Small tables with named rows and columns. After each table, cells are looked up by row and column.

deriv.csv
,luva,gurunin,pes,veve,bas
les,67,154,69,123,85
gotuf,74,103,53,139,125
num,96,101,70,89,122
tum,190,150,206,146,149
gor,109,166,213,109,149
lin,187,182,68,148,129
novavut,105,39,124,129,93
fiparo,90,120,206,95,171
zun,160,199,124,147,171
fub,74,91,74,171,148
ratu,69,163,134,168,132
kigum,149,218,166,118,162
rem,89,115,70,106,181

fiparo, pes: 206
zun, veve: 147
fub, gurunin: 91
zun, gurunin: 199
fiparo, veve: 95
zun, pes: 124
kigum, gurunin: 218
gor, bas: 149
les, bas: 85
lin, luva: 187
tum, bas: 149
fiparo, gurunin: 120
fiparo, luva: 90
tum, gurunin: 150
zun, luva: 160
Row with the largest veve: fub

neru =
         kat  gurav  guluba  pafire  bogem  buve  ketoni  linuze
detiv    306    102     136     714    216   467     197     388
bes      792    203      81     551    317   267     199     157
nazulid  427    209     194     589    254   322     305     301
fep      166    144     200     580    143   567     169     588
doberak  605    213     140     551    353   324     153     190
rari     352    142     150     477    343   283     195     575

What is the buve of detiv in neru?
467
What is the bogem of doberak in neru?
353
What is the linuze of nazulid in neru?
301
What is the bogem of rari in neru?
343
What is the gurav of nazulid in neru?
209
What is the gurav of bes in neru?
203
What is the pafire of nazulid in neru?
589
What is the pafire of rari in neru?
477
What is the kat of rari in neru?
352
What is the gurav of doberak in neru?
213
What is the guluba of bes in neru?
81
What is the guluba of detiv in neru?
136
What is the linuze of doberak in neru?
190
What is the linuze of fep in neru?
588
What is the pafire of doberak in neru?
551
What is the ketoni of fep in neru?
169
What is the kat of doberak in neru?
605
What is the guluba of doberak in neru?
140

doz =
fields: gunus, ral, zubegu, nid, gevekad, sero, bet, sot, fud
rirap: [-81739, 48507, 69890, -15747, 22661, 11620, 67239, 38325, 61228]
pumi: [-76168, 28086, 73445, -42615, 44467, 20269, 52991, 83607, 43939]
vit: [-81104, 42859, 72542, -31478, 28129, 12476, 65124, 49705, 55490]

What is the gunus of pumi in doz?
-76168
What is the sot of rirap in doz?
38325
What is the ral of rirap in doz?
48507
What is the gevekad of pumi in doz?
44467
What is the gevekad of rirap in doz?
22661
What is the ral of pumi in doz?
28086
What is the nid of pumi in doz?
-42615
What is the sot of pumi in doz?
83607
What is the gunus of vit in doz?
-81104
What is the fud of rirap in doz?
61228
What is the zubegu of rirap in doz?
69890
What is the bet of pumi in doz?
52991
Which row has the largest gunus? pumi

dubobog:
	riro	duvuvun
zel	-57.984	95.708
nas	-12.848	-43.747
suzuti	-18.584	-56.282
dar	10.751	-55.209
sekolun	-1.840	-53.512
gaf	-60.291	-57.675
duvu	7.730	-64.524
zipe	-10.354	-42.829
gudave	-27.665	-71.392
sak	-69.012	-60.121
tudutel	-49.489	-63.932
guz	-2.302	-88.545
fefazo	-19.265	-25.424

gaf, riro => -60.291
sak, duvuvun => -60.121
dar, duvuvun => -55.209
duvu, riro => 7.730
suzuti, riro => -18.584
duvu, duvuvun => -64.524

mafibir:
,ren,sok,pedile,viv,sofek,puf,nebasa,zuri,sul,reb
mulo,160,146,135,142,139,174,145,200,163,125
kidotok,172,95,128,160,144,136,94,153,72,172
repade,162,185,179,158,121,146,133,162,175,146
mekib,160,192,121,167,113,177,122,119,128,166
birugi,163,134,153,187,130,154,234,108,104,111
tol,132,169,155,92,119,90,151,178,193,178
bif,118,88,200,154,106,94,188,163,124,129
namu,99,61,127,107,159,114,139,177,101,119
dek,146,127,87,149,162,152,163,95,84,125
kodud,175,182,148,122,159,120,120,133,122,128
sugo,141,108,145,101,188,205,150,109,171,107
zuf,90,166,109,155,122,81,98,123,142,181
kov,102,121,150,124,160,157,84,168,201,164

What is the zuri of birugi in mafibir? 108
What is the puf of birugi in mafibir? 154
What is the sul of kodud in mafibir? 122
What is the zuri of tol in mafibir? 178
What is the ren of repade in mafibir? 162
What is the reb of kidotok in mafibir? 172
What is the puf of kodud in mafibir? 120
What is the puf of kidotok in mafibir? 136
What is the nebasa of kov in mafibir? 84
What is the pedile of zuf in mafibir? 109
What is the puf of mekib in mafibir? 177
What is the pedile of mulo in mafibir? 135
What is the ren of tol in mafibir? 132

